Below are the code and all the weights of a small trained network. Each question names an input and a target symbol and asks about switching units off, where a switched-off unit gives its printed mean instead of its output.

import numpy as np


def w(rows, s, z=0):
    codes = np.array(rows[::2]) - 128.0
    scale = np.full(codes.shape[1], s)
    scale[-1] = z or s
    return codes * scale


def f(y):
    return np.maximum(y, 0)


def softmax(a):
    e = np.exp(a - a.max(-1, keepdims=True))
    return e / e.sum(-1, keepdims=True)


def log_softmax(a):
    a = a - a.max(-1, keepdims=True)
    return a - np.log(np.exp(a).sum(-1, keepdims=True))


def net(x, mask):
    ids = ['αβγδεζηλξφψω'.index(c) for c in x.split()]
    T = len(ids)
    res = E[ids] + P[:T]
    u = 0
    for l in range(3):
        r = res
        for j in range(2):
            rows = slice(3 * j, 3 * j + 3)
            q, k, v = (r @ M[l][rows].T for M in (Q, K, V))
            z = softmax(np.where(np.tri(T) > 0, q @ k.T / 3**0.5, -1e9)) @ v
            o = O[l][rows]
            res = res + np.where(mask[u + j], z, o[:, -1]) @ o[:, :-1]
        u += 2
        y = f(res @ A[l][:, :-1].T + A[l][:, -1])
        res = res + np.where(mask[u : u + 4], y, B[l][:, -1]) @ B[l][:, :-1]
        u += 4
    return log_softmax(res[-1] @ U[:, :-1].T + U[:, -1])


Q, K, V, O, A, B = {}, {}, {}, {}, {}, {}
E = w([
[162,128,85,100],'α',
[68,233,149,143],'β',
[115,120,158,95],'γ',
[183,127,126,149],'δ',
[60,147,179,74],'ε',
[198,47,184,83],'ζ',
[153,166,171,59],'η',
[63,75,191,185],'λ',
[253,166,170,76],'ξ',
[94,182,110,200],'φ',
[144,163,137,175],'ψ',
[208,170,110,49],'ω',
],0.016)
P = w([
[61,71,101,55],'0',
[64,202,233,192],'1',
[153,222,86,43],'2',
[115,86,78,101],'3',
[64,208,248,214],'4',
[154,206,97,41],'5',
[109,82,77,107],'6',
[46,211,251,233],'7',
[157,207,98,40],'8',
[105,80,75,106],'9',
[48,226,252,222],'10',
],0.013)
Q[0] = w([
[90,171,246,68],'L0H0',
[68,73,145,101],'L0H0',
[144,165,6,67],'L0H0',
[151,62,137,145],'L0H1',
[191,60,123,166],'L0H1',
[72,123,139,1],'L0H1',
],0.0073)
K[0] = w([
[138,120,248,76],'L0H0',
[87,136,163,142],'L0H0',
[150,72,134,133],'L0H0',
[91,69,157,196],'L0H1',
[164,143,65,139],'L0H1',
[170,164,167,156],'L0H1',
],0.013)
V[0] = w([
[56,98,111,181],'L0H0',
[215,160,141,110],'L0H0',
[52,62,191,116],'L0H0',
[171,33,102,111],'L0H1',
[119,40,3,159],'L0H1',
[1,174,177,95],'L0H1',
],0.0052)
O[0] = w([
[179,2,135,161,88],'L0H0',
[7,144,171,152,152],'L0H0',
[72,238,146,137,178],'L0H0',
[170,124,99,94,88],'L0H1',
[32,96,153,40,1],'L0H1',
[131,235,102,52,197],'L0H1',
],0.0053,0.0048)
A[0] = w([
[175,99,212,95,152],'L0N0',
[37,51,1,169,74],'L0N1',
[63,117,88,16,94],'L0N2',
[170,216,186,156,3],'L0N3',
],0.009,0.0057)
B[0] = w([
[183,190,204,116,229],'L0N0',
[123,193,5,119,149],'L0N1',
[93,88,138,57,165],'L0N2',
[151,8,195,133,254],'L0N3',
],0.011,0.0067)
Q[1] = w([
[191,88,82,244],'L1H0',
[185,221,188,222],'L1H0',
[193,117,81,149],'L1H0',
[187,56,70,236],'L1H1',
[69,48,128,188],'L1H1',
[79,253,52,131],'L1H1',
],0.006)
K[1] = w([
[113,117,97,77],'L1H0',
[132,71,124,172],'L1H0',
[145,248,155,134],'L1H0',
[2,47,167,170],'L1H1',
[121,9,96,173],'L1H1',
[121,227,128,101],'L1H1',
],0.0062)
V[1] = w([
[64,147,168,69],'L1H0',
[127,143,112,131],'L1H0',
[253,203,112,243],'L1H0',
[148,254,179,229],'L1H1',
[175,137,131,86],'L1H1',
[141,201,154,128],'L1H1',
],0.0096)
O[1] = w([
[120,129,58,46,245],'L1H0',
[77,219,65,101,85],'L1H0',
[220,156,47,103,100],'L1H0',
[112,140,190,137,192],'L1H1',
[122,146,114,255,254],'L1H1',
[250,219,173,4,242],'L1H1',
],0.0048,0.0062)
A[1] = w([
[153,192,171,98,60],'L1N0',
[205,115,155,93,167],'L1N1',
[224,76,19,3,79],'L1N2',
[159,49,241,118,2],'L1N3',
],0.007,0.0055)
B[1] = w([
[141,180,49,254,213],'L1N0',
[17,47,140,56,255],'L1N1',
[230,153,29,132,195],'L1N2',
[50,119,71,146,247],'L1N3',
],0.0074,0.01)
Q[2] = w([
[68,152,136,247],'L2H0',
[120,225,154,1],'L2H0',
[103,213,28,169],'L2H0',
[98,89,98,212],'L2H1',
[160,81,93,201],'L2H1',
[24,205,129,169],'L2H1',
],0.0092)
K[2] = w([
[7,215,129,56],'L2H0',
[116,200,196,123],'L2H0',
[204,229,133,185],'L2H0',
[112,208,100,2],'L2H1',
[161,54,103,89],'L2H1',
[9,134,146,117],'L2H1',
],0.0091)
V[2] = w([
[78,220,92,123],'L2H0',
[180,136,255,92],'L2H0',
[180,169,122,182],'L2H0',
[60,154,169,193],'L2H1',
[151,81,108,156],'L2H1',
[105,154,157,221],'L2H1',
],0.0098)
O[2] = w([
[194,151,163,2,171],'L2H0',
[133,62,222,221,89],'L2H0',
[63,152,182,98,2],'L2H0',
[110,193,93,145,153],'L2H1',
[105,158,88,113,83],'L2H1',
[98,93,171,186,57],'L2H1',
],0.0092,0.0094)
A[2] = w([
[90,7,12,113,4],'L2N0',
[145,214,250,175,127],'L2N1',
[70,120,74,80,192],'L2N2',
[86,121,185,1,146],'L2N3',
],0.0067,0.011)
B[2] = w([
[245,158,220,106,172],'L2N0',
[110,97,123,66,220],'L2N1',
[33,78,100,217,254],'L2N2',
[121,178,171,180,251],'L2N3',
],0.013,0.0077)
U = w([
[100,133,43,109,74],'α',
[53,74,191,105,102],'β',
[102,79,85,102,250],'γ',
[162,140,84,125,159],'δ',
[49,87,121,145,152],'ε',
[183,178,182,90,71],'ζ',
[113,128,102,141,162],'η',
[83,108,132,115,162],'λ',
[141,8,131,61,129],'ξ',
[110,210,163,139,99],'φ',
[122,120,148,227,167],'ψ',
[190,149,69,96,2],'ω',
],0.013,0.0072)

Each question gives the input, a string of symbols that net reads in full, and the target symbol t.
The units are the heads (3 rows each of Q, K, V and O) and the neurons (one row each of A and B). Each row of codes is followed by its name. A weight is (code - 128) times the scale printed after its matrix; where a second scale follows, it is the last column's (O, A, B and U).
mask holds one flag per unit, layer by layer, with each layer's heads first. A switched-off unit (its flag False) gives its mean, the last column of its rows in O or B, instead of its output. The means were averaged over made-up inputs and are rounded, as every weight is.
A unit's drop is (log p(t) with every unit on - log p(t) with that unit switched off) / (log p(t) with every unit on - log p(t) with every unit switched off).
The circuit of an input: a set's keep is (log p(t) with only the set's units on - log p(t) with every unit switched off) / (log p(t) with every unit on - log p(t) with every unit switched off). Starting from the 12 units with the biggest drops (on a tie, the unit counted first), units are removed one at a time, each time the one whose removal leaves the highest keep (on an exact tie, the one counted first), for as long as the keep stays at least 0.8.
circuit, biggest first: the units of the circuit, biggest drop first
unit that matters most: the unit with the biggest drop
k most important neurons: the k neurons with the biggest drops, biggest first
k most important neurons of layer l: the k neurons of layer l with the biggest drops, biggest first
which heads matter: for each layer, one digit per head in row order, 1 if its drop is at least 0.15 and else 0, layers parted by /
input δ ζ φ ζ φ, target ε: 2 most important neurons of layer 0 => [L0N3 L0N0]
input δ ξ ζ ζ ζ, target ε: 3 most important neurons of layer 1 => [L1N3 L1N1 L1N0]
input ζ ζ ω ψ β, target ψ: circuit, biggest first => [L0N3 L2H0]
input α ζ γ β λ, target α: which heads matter => 01 / 01 / 10
input β ω γ ψ ζ γ ε, target β: 2 most important neurons => [L1N0 L0N3]
input φ ζ γ φ ε ψ λ δ ζ β, target φ: unit that matters most => L0N3
input γ δ ε α ξ δ ξ β ζ δ ζ, target δ: circuit, biggest first => [L0N2 L2H0 L1H1]
input φ φ ζ ζ δ, target φ: circuit, biggest first => [L2N3 L2H0 L0N1]
input η φ ζ ζ ζ ζ γ ξ ζ φ ζ, target ξ: 3 most important neurons => [L0N3 L0N2 L1N1]
input δ ζ α, target α: which heads matter => 00 / 00 / 10
input ξ ζ φ α ψ ζ ξ φ, target β: 2 most important neurons => [L1N2 L2N1]
input ξ ζ ζ δ γ δ γ γ, target β: circuit, biggest first => [L2N1 L2H0]
input ω ζ ζ β φ ψ α, target ω: circuit, biggest first => [L1N2 L2N0]
input η ζ ξ, target ξ: circuit, biggest first => [L0N3 L0H1 L2H1]
input ζ β ε ξ, target ζ: unit that matters most => L2N2
input α η φ ε δ, target α: 2 most important neurons of layer 0 => [L0N2 L0N1]
input ζ φ β ξ ω ζ δ φ ζ φ ξ, target ψ: 3 most important neurons => [L0N3 L0N2 L1N0]
input β ζ λ ω β, target ζ: circuit, biggest first => [L2H0 L0N3]
input φ γ ζ λ β ψ β ζ ζ α, target ω: circuit, biggest first => [L1N2 L0N1 L2N0]
input ζ ζ ζ β ζ ζ ζ ω, target ψ: which heads matter => 00 / 10 / 10
input ζ β γ φ φ ξ φ, target α: 2 most important neurons => [L0N3 L1N1]
input ξ β ξ φ ζ ζ ω ζ, target β: unit that matters most => L2N1
input δ ζ φ δ δ ζ φ λ, target ε: which heads matter => 01 / 11 / 10
input δ ζ ξ ξ δ δ ζ δ ζ ζ ζ, target ε: circuit, biggest first => [L2H0 L1H1 L1N2]
input ξ φ ω ω η, target β: circuit, biggest first => [L2N1 L2H0]
input ε ζ φ α φ ξ δ ξ, target ω: which heads matter => 01 / 11 / 11
input ζ λ α, target α: 3 most important neurons => [L1N2 L1N3 L0N0]
